Here is a tiny trained network, its code and every weight. The questions are about switching its units off for an input and a class, where a switched-off unit gives its printed mean instead of its output.

import numpy as np


def w(rows, s, z=0):
    codes = np.array(rows[::2]) - 128.0
    scale = np.full(codes.shape[1], s)
    scale[-1] = z or s
    return codes * scale


def f(y):
    return y / 2 * (1 + np.tanh(0.7978845608 * (y + 0.044715 * y**3)))


def log_softmax(a):
    a = a - a.max(-1, keepdims=True)
    return a - np.log(np.exp(a).sum(-1, keepdims=True))


def net(x, mask):
    res = np.array(x, float).reshape(1, 3) / 4 @ E
    y = f(res @ A[0][:, :-1].T + A[0][:, -1])
    res = res + np.where(mask, y, B[0][:, -1]) @ B[0][:, :-1]
    return log_softmax(res[-1] @ U[:, :-1].T + U[:, -1])


A, B = {}, {}
E = w([
[39,149,178,174,70,255,121],'x0',
[70,153,93,243,146,64,200],'x1',
[72,27,128,84,187,177,232],'x2',
],0.0085)
A[0] = w([
[181,193,132,164,78,112,55,134],'neuron 0',
[170,160,142,183,95,118,85,45],'neuron 1',
[102,118,173,172,90,167,100,180],'neuron 2',
[164,66,160,42,81,139,82,116],'neuron 3',
[161,96,101,103,147,72,124,51],'neuron 4',
[102,138,159,155,92,193,124,50],'neuron 5',
[175,109,164,39,124,179,89,97],'neuron 6',
[53,108,163,163,96,164,118,88],'neuron 7',
[100,34,120,63,156,173,207,106],'neuron 8',
[87,158,71,188,100,77,158,149],'neuron 9',
[146,102,1,70,144,86,130,66],'neuron 10',
[53,186,132,137,76,169,112,130],'neuron 11',
[114,156,69,208,125,124,190,76],'neuron 12',
[166,173,140,114,83,125,84,78],'neuron 13',
[80,139,205,159,132,192,100,131],'neuron 14',
[201,155,140,58,101,197,114,241],'neuron 15',
[169,93,67,103,126,70,130,81],'neuron 16',
[186,131,156,59,97,174,119,100],'neuron 17',
[92,142,157,115,80,231,157,61],'neuron 18',
[94,152,81,179,102,90,200,111],'neuron 19',
[141,114,80,79,157,34,84,254],'neuron 20',
[105,149,198,156,110,191,129,92],'neuron 21',
[107,96,136,80,121,138,245,71],'neuron 22',
],0.0087,0.0065)
B[0] = w([
[171,65,102,188,53,179,117,211],'neuron 0',
[255,119,195,168,101,217,36,151],'neuron 1',
[85,120,79,96,147,105,102,188],'neuron 2',
[130,157,170,155,168,141,187,207],'neuron 3',
[209,156,153,78,165,126,39,154],'neuron 4',
[182,148,123,128,162,115,87,155],'neuron 5',
[135,176,184,160,163,121,177,206],'neuron 6',
[136,127,113,119,168,111,86,168],'neuron 7',
[183,58,112,201,55,190,96,220],'neuron 8',
[115,170,179,171,120,169,192,197],'neuron 9',
[159,131,126,100,191,133,65,173],'neuron 10',
[113,136,85,104,157,121,92,185],'neuron 11',
[182,185,178,159,181,153,136,175],'neuron 12',
[179,129,151,166,102,175,124,161],'neuron 13',
[132,150,83,108,168,85,107,188],'neuron 14',
[86,165,112,152,129,128,194,246],'neuron 15',
[147,130,109,121,171,92,71,169],'neuron 16',
[132,182,174,151,155,157,174,183],'neuron 17',
[141,120,119,119,160,125,95,180],'neuron 18',
[127,198,178,148,167,161,158,184],'neuron 19',
[80,121,71,124,153,93,123,254],'neuron 20',
[141,153,107,105,173,111,99,169],'neuron 21',
[226,93,151,171,88,188,97,176],'neuron 22',
],0.0096,0.0095)
U = w([
[124,210,209,165,165,124,208,93],'0',
[185,70,116,183,34,152,89,105],'1',
[121,141,62,92,200,80,54,84],'2',
[5,107,44,132,66,82,211,254],'3',
[125,124,201,14,44,89,104,30],'4',
],0.013,0.0091)

Each question gives the input, the list of numbers given to net, and the class t.
The units are the neurons (one row each of A and B). Each row of codes is followed by its name. A weight is (code - 128) times the scale printed after its matrix; where a second scale follows, it is the last column's (A, B and U).
mask holds one flag per neuron, in row order. A switched-off neuron (its flag False) gives its mean, the last column of its row in B, instead of its output. The means were averaged over made-up inputs and are rounded, as every weight is.
A unit's drop is (log p(t) with every unit on - log p(t) with that unit switched off) / (log p(t) with every unit on - log p(t) with every unit switched off).
The circuit of an input: a set's keep is (log p(t) with only the set's units on - log p(t) with every unit switched off) / (log p(t) with every unit on - log p(t) with every unit switched off). Starting from the 12 units with the biggest drops (on a tie, the unit counted first), units are removed one at a time, each time the one whose removal leaves the highest keep (on an exact tie, the one counted first), for as long as the keep stays at least 0.8.
units of the circuit, in order: the units of the circuit, biggest drop first
k most important neurons: the k neurons with the biggest drops, biggest first
drop when u is switched off: that unit's drop, to one decimal
input [-8,6,8], class 1: units of the circuit, in order : (neuron 8)
input [-3,-5,-5], class 0: 3 most important neurons : (neuron 8; neuron 15; neuron 3)
input [5,-8,-7], class 0: 2 most important neurons : (neuron 6; neuron 15)
input [-4,4,5], class 1: 2 most important neurons : (neuron 8; neuron 22)
input [2,6,-8], class 1: 2 most important neurons : (neuron 0; neuron 1)
input [-2,1,-3], class 3: 2 most important neurons : (neuron 8; neuron 22)
input [-3,-4,-4], class 0: 4 most important neurons : (neuron 8; neuron 15; neuron 3; neuron 22)
input [-5,-7,6], class 0: 2 most important neurons : (neuron 6; neuron 3)
input [1,-3,7], class 1: drop when neuron 8 is switched off : 0.2
input [8,-6,3], class 2: drop when neuron 14 is switched off : 0.1
input [-3,3,4], class 1: drop when neuron 15 is switched off : 0.3
